Here is a tiny trained network, its code and every weight. The questions are about switching its units off for an input and a class, where a switched-off unit gives its printed mean instead of its output.

import numpy as np


def w(rows, s, z=0):
    codes = np.array(rows[::2]) - 128.0
    scale = np.full(codes.shape[1], s)
    scale[-1] = z or s
    return codes * scale


def norm(h):
    return h / np.sqrt((h * h).mean(-1, keepdims=True) + 1e-5)


def f(y):
    return np.maximum(y, 0)


def log_softmax(a):
    a = a - a.max(-1, keepdims=True)
    return a - np.log(np.exp(a).sum(-1, keepdims=True))


def net(x, mask):
    res = np.array(x, float).reshape(1, 5) / 4 @ E
    u = 0
    for l in range(2):
        y = f(norm(res) @ A[l][:, :-1].T + A[l][:, -1])
        res = res + np.where(mask[u : u + 9], y, B[l][:, -1]) @ B[l][:, :-1]
        u += 9
    return log_softmax(norm(res)[-1] @ U[:, :-1].T + U[:, -1])


A, B = {}, {}
E = w([
[127,130,130,128,125,127,130],'x0',
[124,133,132,130,123,125,130],'x1',
[152,247,57,130,168,146,125],'x2',
[101,133,129,117,176,21,70],'x3',
[55,112,146,212,209,125,198],'x4',
],0.015)
A[0] = w([
[95,79,147,135,146,121,153,118],'0.n1',
[123,147,97,125,129,68,87,72],'0.n2',
[128,238,86,135,182,141,149,3],'0.n3',
[125,128,121,123,174,7,68,168],'0.n4',
[149,102,105,87,109,131,101,164],'0.n5',
[153,249,63,85,100,152,57,108],'0.n6',
[146,149,106,123,85,170,96,113],'0.n7',
[101,111,114,139,141,168,138,83],'0.n8',
[148,123,145,94,36,114,65,199],'0.n9',
],0.021,0.006)
B[0] = w([
[157,163,184,144,138,122,215,193],'0.n1',
[152,90,193,100,151,201,28,176],'0.n2',
[28,124,79,156,189,207,96,229],'0.n3',
[73,111,135,50,164,3,107,246],'0.n4',
[90,123,123,143,173,169,102,175],'0.n5',
[233,146,173,80,79,87,180,255],'0.n6',
[128,152,82,152,130,96,243,178],'0.n7',
[142,79,161,81,98,171,64,161],'0.n8',
[44,132,94,158,186,197,93,217],'0.n9',
],0.024,0.016)
A[1] = w([
[169,148,152,72,87,25,66,105],'1.n1',
[66,148,52,143,153,74,37,36],'1.n2',
[119,117,140,157,96,5,164,4],'1.n3',
[97,138,128,207,152,144,155,59],'1.n4',
[74,114,172,110,181,116,107,118],'1.n5',
[174,74,183,174,76,104,139,165],'1.n6',
[133,74,153,107,129,78,71,103],'1.n7',
[91,166,89,97,165,93,139,53],'1.n8',
[97,141,43,188,112,212,87,12],'1.n9',
],0.028,0.0036)
B[1] = w([
[155,58,243,192,106,154,88,201],'1.n1',
[114,254,41,67,136,170,139,214],'1.n2',
[153,62,87,192,123,109,171,170],'1.n3',
[147,84,162,120,109,169,81,189],'1.n4',
[124,180,52,121,129,67,153,251],'1.n5',
[151,171,157,95,135,101,39,165],'1.n6',
[162,134,94,178,127,218,226,188],'1.n7',
[93,119,148,117,79,100,20,201],'1.n8',
[117,13,183,173,101,138,181,210],'1.n9',
],0.031,0.021)
U = w([
[90,31,152,157,118,225,156,128],'0',
[215,126,241,105,142,113,65,217],'1',
[64,193,50,104,176,103,84,218],'2',
[164,85,119,207,142,7,177,3],'3',
[220,181,104,102,100,152,230,56],'4',
],0.019,0.0027)

Each question gives the input, the list of numbers given to net, and the class t.
The units are the neurons (one row each of A and B). Each row of codes is followed by its name. A weight is (code - 128) times the scale printed after its matrix; where a second scale follows, it is the last column's (A, B and U).
mask holds one flag per neuron, layer by layer. A switched-off neuron (its flag False) gives its mean, the last column of its row in B, instead of its output. The means were averaged over made-up inputs and are rounded, as every weight is.
A unit's drop is (log p(t) with every unit on - log p(t) with that unit switched off) / (log p(t) with every unit on - log p(t) with every unit switched off).
The circuit of an input: a set's keep is (log p(t) with only the set's units on - log p(t) with every unit switched off) / (log p(t) with every unit on - log p(t) with every unit switched off). Starting from the 12 units with the biggest drops (on a tie, the unit counted first), units are removed one at a time, each time the one whose removal leaves the highest keep (on an exact tie, the one counted first), for as long as the keep stays at least 0.8.
units of the circuit, in order: the units of the circuit, biggest drop first
unit that matters most: the unit with the biggest drop
top k neurons: the k neurons with the biggest drops, biggest first
k most important neurons of layer l: the k neurons of layer l with the biggest drops, biggest first
drop when u is switched off: that unit's drop, to one decimal
input [-2,-1,-1,2,-4], class 2: unit that matters most	0.n9
input [5,2,-7,-7,1], class 1: units of the circuit, in order	0.n3; 1.n6
input [8,-6,0,5,1], class 3: 4 most important neurons of layer 1	1.n1; 1.n3; 1.n5; 1.n7
input [-3,5,-6,1,0], class 2: 2 most important neurons of layer 0	0.n6; 0.n9
input [-8,-2,5,-8,-1], class 4: top 2 neurons	0.n6; 0.n4
input [6,1,-2,-5,2], class 1: 2 most important neurons of layer 0	0.n3; 0.n9
input [7,2,2,-1,-7], class 4: 2 most important neurons of layer 0	0.n6; 0.n4
input [3,-5,8,-3,-4], class 4: top 3 neurons	0.n6; 0.n4; 0.n3
input [-2,-8,7,8,0], class 1: top 4 neurons	0.n6; 1.n1; 0.n9; 0.n2
input [-2,5,-3,8,8], class 3: top 2 neurons	0.n3; 0.n9
input [-3,6,2,-7,-6], class 4: top 2 neurons	0.n6; 0.n3
input [-2,-5,2,0,-7], class 4: top 4 neurons	0.n6; 0.n4; 0.n9; 0.n7
input [6,7,1,-6,-5], class 4: top 4 neurons	0.n6; 0.n3; 0.n4; 1.n9
input [-7,-3,6,0,6], class 0: units of the circuit, in order	0.n4
input [-6,7,-5,-2,2], class 1: top 2 neurons	0.n4; 1.n6
input [-7,-8,-6,-2,1], class 1: top 2 neurons	0.n4; 0.n3
input [3,4,-3,7,3], class 3: top 2 neurons	0.n3; 1.n1
input [-7,-6,-7,-3,7], class 1: top 2 neurons	0.n4; 1.n6
input [7,-5,5,3,0], class 1: 2 most important neurons of layer 0	0.n6; 0.n9
input [2,7,3,5,-4], class 1: unit that matters most	0.n6
input [-3,3,4,-2,-6], class 4: 3 most important neurons of layer 0	0.n6; 0.n4; 0.n9
input [5,6,6,0,1], class 0: top 2 neurons	0.n4; 0.n3
input [2,5,6,-1,6], class 0: top 2 neurons	0.n4; 1.n9
input [2,2,-8,6,6], class 3: drop when 0.n7 is switched off	0.0
input [1,1,-3,2,1], class 3: drop when 0.n3 is switched off	0.3
input [0,-1,-6,8,7], class 3: drop when 0.n3 is switched off	0.1
input [0,-2,-4,5,7], class 3: drop when 0.n3 is switched off	0.1
input [0,1,1,1,4], class 2: top neuron	0.n6
